In the rows, 128 means zero.
Each row of numbers stands for one object and depends on some of the facts below. Use the named rows to name the rest.

How the objects are related:
Z109 | λ siklo | ω kluvok | Φ Z679 Z59 Z374 Z343
Z111 | λ skotrur | ω zukibre
Z112 | λ dravivim | ω zukibre
Z132 | λ dravivim | Φ Z606 Z32 Z551
Z133 | λ gruva | ω zukibre
Z134 | λ siklo | ω flagru
Z136 | λ vusi | ω kluvok
Z137 | λ gruva
Z141 | λ skotrur | ω zukibre
Z144 | λ dravivim | ω drinil
Z157 | λ vusi | ω drinil
Z164 | λ skotrur | ω kluvok
Z167 | λ siklo | ω zukibre
Z173 | λ siklo | ω mupon
Z179 | λ vusi | ω kluvok | Φ Z577 Z111 Z25
Z183 | λ dravivim | ω trugek
Z185 | λ dravivim | ω flagru
Z194 | λ gruva | ω kluvok
Z205 | λ skotrur | ω zukibre
Z206 | λ vusi | ω mupon
Z21 | λ gruva | ω mupon
Z210 | λ dravivim | ω zukibre | Φ Z97 Z576 Z164 Z276 Z343
Z211 | λ skotrur | ω drinil
Z217 | λ skotrur | ω drinil
Z222 | λ siklo | ω kluvok
Z231 | λ siklo
Z232 | λ gruva | ω zukibre
Z234 | λ siklo | Φ Z324 Z490 Z217 Z185 Z164 Z430 Z283
Z237 | λ siklo | ω drinil | Φ Z324 Z433 Z648 Z265
Z25 | λ vusi | ω zukibre
Z265 | λ skotrur | ω kluvok
Z268 | λ gruva | ω kluvok
Z276 | λ dravivim | ω zukibre
Z278 | λ gruva | ω kluvok
Z283 | λ siklo | ω trugek
Z285 | λ siklo
Z287 | λ dravivim | ω plafli
Z3 | λ vusi
Z302 | λ gruva | ω zukibre
Z304 | λ gruva | ω mupon
Z305 | λ skotrur | ω zukibre | Φ Z111 Z59 Z326 Z134
Z315 | λ vusi | ω kluvok
Z316 | λ gruva | ω trugek | Φ Z879 Z173
Z319 | λ skotrur | ω kluvok | Φ Z426 Z994
Z32 | λ gruva
Z322 | λ gruva | ω drinil
Z324 | λ siklo | ω zukibre
Z326 | λ skotrur | ω drinil
Z333 | λ skotrur | ω zukibre
Z343 | λ dravivim | ω mupon
Z349 | λ dravivim | ω zukibre | Φ Z8 Z490 Z304 Z185 Z418 Z677 Z991 Z902
Z369 | λ vusi | ω kluvok
Z372 | λ dravivim | ω zukibre
Z374 | λ skotrur | ω mupon
Z384 | λ skotrur | ω drinil
Z387 | λ gruva | ω trugek | Φ Z592 Z606 Z278 Z544 Z939 Z638 Z631
Z414 | λ dravivim | ω kluvok
Z418 | λ skotrur
Z426 | λ siklo | ω zukibre
Z430 | λ gruva
Z433 | λ gruva | ω zukibre
Z439 | λ dravivim | ω zukibre | Φ Z557 Z956 Z285 Z322
Z457 | λ gruva | ω trugek
Z462 | λ siklo | ω zukibre
Z467 | λ skotrur | ω kluvok
Z480 | λ siklo | ω zukibre | Φ Z78 Z582
Z486 | λ skotrur | ω mupon
Z490 | λ dravivim | ω drinil
Z492 | λ skotrur | ω zukibre
Z502 | λ dravivim | ω kluvok
Z505 | λ skotrur | ω trugek
Z507 | λ skotrur | ω zukibre | Φ Z886 Z185 Z596 Z74
Z515 | λ siklo | ω zukibre | Φ Z418 Z276 Z112 Z636
Z523 | λ gruva | ω zukibre
Z528 | λ gruva | Φ Z136 Z343
Z544 | λ siklo | ω kluvok
Z547 | λ vusi | ω kluvok | Φ Z849 Z418 Z183 Z775 Z676 Z457 Z894
Z55 | λ skotrur | ω trugek
Z551 | λ siklo | ω kluvok
Z557 | λ vusi
Z559 | λ gruva | ω kluvok | Φ Z173 Z369 Z845 Z596 Z902
Z57 | λ skotrur | ω zukibre | Φ Z621 Z462 Z551 Z141
Z576 | λ dravivim | ω zukibre
Z577 | λ siklo | ω zukibre
Z582 | λ skotrur | ω kluvok
Z587 | λ gruva | ω zukibre
Z59 | λ siklo
Z592 | λ gruva | ω kluvok
Z596 | λ skotrur | ω zukibre
Z606 | λ dravivim | ω drinil
Z621 | λ gruva | ω zukibre
Z631 | λ gruva | ω drinil
Z636 | λ siklo | ω drinil
Z638 | λ siklo | ω plafli
Z640 | λ dravivim | ω zukibre | Φ Z372 Z952 Z21 Z25 Z276 Z894
Z647 | λ siklo | ω trugek
Z648 | λ dravivim | ω zukibre
Z662 | λ skotrur | ω zukibre
Z663 | λ siklo | ω flagru
Z667 | λ gruva | Φ Z32
Z676 | λ skotrur
Z677 | λ skotrur | ω zukibre
Z679 | λ gruva | ω zukibre
Z689 | λ skotrur | ω zukibre
Z693 | λ vusi | Φ Z97 Z217 Z315 Z939 Z631
Z708 | λ gruva | ω drinil
Z71 | λ dravivim | ω flagru
Z720 | λ gruva | ω mupon | Φ Z984 Z144 Z582
Z74 | λ gruva | ω zukibre
Z745 | λ vusi | Φ Z144 Z414 Z167 Z950
Z755 | λ skotrur | ω drinil | Φ Z90 Z505 Z222 Z59 Z157 Z467
Z761 | λ siklo | ω mupon | Φ Z946 Z523 Z662 Z457 Z141
Z762 | λ vusi | ω zukibre
Z773 | λ skotrur | Φ Z211 Z606 Z222 Z937
Z775 | λ gruva | ω kluvok
Z78 | λ dravivim | ω kluvok
Z794 | λ skotrur | ω trugek
Z8 | λ skotrur | ω zukibre
Z80 | λ vusi | ω trugek
Z800 | λ vusi | ω kluvok | Φ Z879 Z621 Z952 Z164 Z708 Z775
Z84 | λ gruva | Φ Z374 Z862
Z845 | λ dravivim | ω zukibre
Z849 | λ vusi | ω zukibre
Z861 | λ dravivim | Φ Z577 Z232 Z71 Z80 Z194
Z862 | λ gruva | ω zukibre
Z864 | λ gruva | ω kluvok | Φ Z433 Z973 Z268 Z849 Z205 Z59 Z137
Z878 | λ siklo
Z879 | λ gruva | ω kluvok
Z881 | λ vusi | ω zukibre | Φ Z32 Z183 Z287
Z884 | λ dravivim | ω mupon | Φ Z324 Z648
Z886 | λ vusi | ω zukibre
Z890 | λ gruva | ω trugek | Φ Z886 Z775
Z894 | λ dravivim | ω mupon
Z90 | λ gruva | ω mupon
Z902 | λ siklo | ω zukibre
Z908 | λ gruva | ω plafli
Z917 | λ skotrur | Φ Z433 Z333 Z374 Z596 Z322
Z937 | λ dravivim | ω kluvok
Z939 | λ vusi | ω drinil
Z940 | λ gruva | ω drinil | Φ Z878 Z956
Z946 | λ skotrur | ω plafli
Z950 | λ skotrur | ω zukibre
Z952 | λ vusi | ω zukibre
Z956 | λ skotrur | ω mupon
Z97 | λ gruva | ω zukibre
Z972 | λ vusi | ω zukibre | Φ Z606 Z21 Z231 Z80
Z973 | λ vusi | ω mupon
Z975 | λ vusi | ω kluvok
Z978 | λ gruva | ω zukibre | Φ Z557 Z268 Z78 Z775
Z984 | λ dravivim | ω drinil
Z991 | λ gruva | ω mupon
Z994 | λ skotrur | ω kluvok

Some rows with their names:
Z528: [117  52  96 163  55 125 117 110 132 103 157 157 135 129 126 139 145 138
  75 158 106 109  85 100 112 161 112 131  90 160 121 130 100 169  89 113
 127  49]
Z136: [111 195  97 125 155 158 158 141  89 136 128 148 130 100 158  95 114 126
 112  95  95 174 130 139 151 129 130 117 156 109 122 136 102 162 183 130
 132 198]
Z621: [114  44 127 174 154  99 124 120  97 134 162 151 135 165 118 160 136 128
 164 145 144 128  77 117 111 158 146 131 159 141 127 115  97 160  88  99
 108  73]
Z937: [143 191 109  67 163 164 134 145 157 126 105 115 105 114 145  85 108 101
 118  90 123 142  98 139 120  92 110 111 165 108 120 131 183 169 125 153
 142 188]
Z940: [169  71  98 167  74 142 113 125 113  82 107 130 131  97 143  97 149 127
  79 151 100 113  88 112 128 150 130 122 137 137 120 128 100 139  97 140
 118  93]
Z559: [139 165  88 163 106 148 141 132  91  69 105 107 117  93 135  92 134 126
  84  84  97 129  98 114 109 144 141  78 149 116 139 126 107 178 100 125
 148 186]
Z902: [148 126 165 102 180 121 115 134 100 146 136  95 129 113 111 166 132 108
 172 155 148  97 178 139 119 134 114 138  96 121 161 134 126  86 106 139
 141  76]
Z173: [156 161 166  71 177 167 128 152  92  97  88  92 138  94 123 102 128 107
 164  88 105 105 188 147 140  74 151 102 180 115 139 130 157  83 125 158
 135 195]
Z439: [123 197 149  76  80  90 114 108 175 104 122 120 107 122 103  97 119 133
 147 162 145 101 120 108 115 121 130 139  98 138 129 134 191 128  96 115
 145  55]
Z631: [152  35  86 162 100 159 152 149 129 114 148 136 134 160 151  98 140 101
 110 149 111 127  92 105 127 156 117 113 122 147 119 119  97 140  92 150
 103 172]
Z991: [123  64  99 169  88 168 140 148  81  85 120 116 142 124 126  98 126 110
 179  80 100 114 146 111 138 120 151  80 173 132 133 107  96 116  99 152
 117 196]
Z762: [100 157 138 166  86  93 122 109 113 164 151 159 134 164 109 160 135 145
 148 154 150 145 127 114 149 146 131 150  99 122 121 128 106 120 128  76
 112 179]
Z78: [157 199 101  63 184 124 114 135 147 104  95 120 104  99 156  89 108  99
 167  92 100 116  94 148 129  76 130 128 179 111 123 130 181 137 141 151
 144 196]
Z326: [132 103 110 110 161 157 124 150 136 130  99 150 142  92 154 107 135 137
  76 137 115 119 125 148 140 148 111 165 136 144 118 138 113  94 178 158
 118 114]
Z134: [146  56 162 115  95 164 112 149 141  86  94  96 148  94 121  97 147 135
 157 130 107 107 171 135 151 112 137 181 178 155 117 135 164  77 101 149
 110  57]
Z333: [126 142 157 153 157 100 117 111 102 178 143 136 142 121 119 155 129 141
 155 150 128 105 170 142 138 152 135 178  92 138 137 131 107  80 151  96
 129 134]
Z304: [128  66  98 169  89 159 142 147  82  87 118 118 141 123 126  96 130 113
 172  86  96 112 150 108 140 116 151  82 182 131 128 112  92 116  93 146
 115 185]
Z679: [113  55 127 174 118 144 116 113  84 171 161 164 131 151 127 136 131 137
 151 138 105 116 101 114 126 156 142 177 101 167 122 113 100 157  87  96
 121  91]
Z606: [141 106  93  64 136 160 125 148 193 156 118 134 105 138 148  90 113  97
 121 151 163 110  99 118 122 120 105 113 144 152 120 133 170 102 114 155
 111 133]

Name these rows:
No name comes twice in this set of rows, the named rows included.
[ 97 180 102 152  68 160 128 136  74 102 109 161 145 106 137  88 122 141
 165  82  99 159 149 129 151  90 154 137 188 120 119 125 104  93 171 142
 119 196]	Z973
[115 178  96 126 152 149 171 145 121 122 134 132 124 127 150  95 116 128
 131  86 104 174 158 127 149 148 115  84 131 105 122 131  99 169 172 129
 122 188]	Z315
[167 152 163  66 176 172 159 148 148  95  90  99 117  98 151  92 118 111
 111  85 107 135 182 152 120 109 105 108 153 105 130 135 177 161 135 153
 140 210]	Z544
[166 127 145  92 141 160 113 148 159  81  82 105 133  83 122 106 148 122
  66 145  93 104 171 120 118 124 106 111  89 137 132 142 146  97 130 153
 144  66]	Z237
[131  60 101 109 147 150 146 152 163 148  97 117 142 109 155 125 138 118
 129 150 127 108 168 133 138 153 115 109 101 136 130 139 104  79 159 162
 113 186]	Z217
[ 99 200  99 139  98 169 156 126 109  91 106 146 134  96 137  97 125 151
  71  90  98 180 109 130 146 121 117  84 160 103 121 137 118 176 169 121
 143 178]	Z179
[162  53  96 164 122 142 117 144  98 105 141 157 137 110 161  90 141  99
 114 157  94 106  79 120 142 153 143 159 131 155 119 125  96 121 107 150
 114  98]	Z322
[123 199 111  74  49 164 117 129 141  83  92  95 107  94 105  92 109 109
 156  79 100 106 180 110 132  73 150  82 162 140 125 125 178  96 107 151
 142 182]	Z884
[104 114  99 161  79  93 122 111 156 155 154 169 136 149 135 156 141 144
 116 164 150 129  98 116 145 156 110 149  90 134 118 137 100 123 142 103
 109 107]	Z3
[ 78 143 121 164 108  80 123 109  92 188 155 173 142 152 123 164 126 133
 178 154 151 124 149 125 149 153 152 130  95 129 130 131  97  93 123  76
 118 156]	Z886

The same objects again, as new rows of numbers:
Named rows:
Z881: [108 114 168  82 119 146 183 113  97  84 126 100  92 134 150 140 152 166
 123 121 185 159 167 119 146 149]
Z237: [ 65 138 108 152 127 107 121 144 121 215 103 193 142 168 148  98 145  82
 153 136 106 101  96 119 149 139]
Z84: [159 106  94 122 135 135 122  94 175 160 106 127 142 148  96 116  97 151
 113  77 123 116 117  81 120 117]
Z179: [108 163 108 106 124  55  93 102 127 151 109 101 129  97 124 181 124 113
 134 196  71 141 126 153 146 112]
Z349: [118  56 207 130 149 170 186 123 120 124 100 130 116 161 115 108 162 123
 130 132 168 102 161 141 140 109]
Z507: [139  97 179  90 161 161 161  85 114  63 139 101 112 108 130 100 145 172
 113 124 187 147 121  70 143 139]
Z173: [102 100 123 149 174 142  98 203 101 137 125 141 120 154 146 145 132 117
 127 138  76 132 119 151 128  96]
Z973: [126 119 114 108 141 120  96 156 111 137 138 107 114 148 158 149 133 167
 118 143  77 159 109 127 136 133]
Z908: [121 177  66 145  95  99  90 139 167 214 122 180 168 140 153  93 120  93
 153  88 122 102  92 100 137 158]
Z663: [ 62 205  12 180  84  67 135 118 162 219  89 157 173 168  89 123 102  47
 155  70 130  69 153  80 109 129]
Z677: [148 108 171 105 153 169 155 116 103  46 162  93 113 103 140  95 148 180
 111 123 181 157 131  78 130 138]
Z582: [153 164 102 107 146  85  72 111 118 111 139  95 125  58 115 158 125  98
 128 174  82 140 104 141 115 126]
Z952: [113 134 155 100 121 148 170 141  92  72 153  89 101 137 156 130 155 180
 112 127 178 163 167 121 137 152]
Z112: [127  82 177 147 127 185 182 145 109 104 129 131 119 156 122 122 142 133
 131 131 160 115 162 168 126 115]
Z762: [115 120 175  92 116 151 174 118  95  91 134  97  87 130 140 133 165 167
 101 121 170 156 160 124 136 157]
Z490: [100 147 108 185 108 118  97 188 136 207 125 187 175 167 155  85 160  74
 158 132 110  89 120 130 145 133]
Z183: [124 124 114 159 111 141 167 151 134 140 115 131 152 163 120 134 116 109
 156 111 150  94 176 144 112 116]
Z505: [142 151 110 123 106 126 141  72 135  90 150 118 132 111 114 112 103 157
 117 114 159 139 115  82 113 149]
Z902: [ 97  84 177 137 155 177 182 165  86  77 128 117 110 156 129 114 154 144
 109 129 162 126 162 141 118 118]

Rows to name:
No name comes twice in this set of rows, the named rows included.
[113 121 174  83 105 128 182 101 105  90 124 110  88 125 142 145 147 167
 111 125 185 164 164 127 147 150]	Z972
[170 110 136 128 129 139  84 136 140 127 141 145 127 120 133 138 105 158
 119 143  77 139  84 167 130 119]	Z90
[125 178  86 133  97 100  96 115 133 157 163 172 152 119 174  89 116 141
 154 128 121 140  61  95 143 176]	Z326
[143 152 114 123 151  83  63 107 129 105 138  95 143  71 108 135 124 117
 115 189  69 137  94 112 127 111]	Z265
[155 164 111 129 127  73  73  87 131 105 144 109 133  70 104 153 104 125
 120 198  69 146  88 141 124 112]	Z467
[ 86 192  96 134  71  86 100 139 119 186 145 162 140 148 174 110 145 129
 143 133 111 137  98 120 147 173]	Z157
[109 109  87 167 126 145 135 152 135 138 121 141 139 183 106 143  85 136
 119  94  95 118 135 121  94 108]	Z59
[127 165 109 125 101 110 105 122 149 203 124 175 146 134 157  89 143 106
 165 119 127 107  75 112 145 164]	Z940
[141 108  87 101 159 123 113  80 164 141 120 114 144 140 110 113 101 159
 115  84 128 132  96  22 126 125]	Z917
[ 87 124 124 158 134 143 153 153 115 124 113 129 132 154 103 114 140  99
 115 111 147 106 163 123 122 114]	Z283
[103  83 183 108 141 171 204 124  84 106 105 130  85 150 116 139 143 125
 125 118 164 124 153 161 113 138]	Z480
[153  94 179 116 141 182 159 127 117  80 141  99 114 120 127  94 150 174
 110 122 172 129 137 122 126 130]	Z74
[ 63 210   8 191  66  63 136 103 162 216  99 157 183 176  91 122  80  73
 157  79 123  68 138  88 103 132]	Z134
[106 116  90 153 129 128 132 156 140 149 111 154 129 167 116 163  89 106
 126  79 115 127 157 135 115 104]	Z231
[129  65 200 137 129 170 187 111 121 116 106 140 115 159 112 124 145 126
 127 139 165 113 161 157 137 110]	Z210

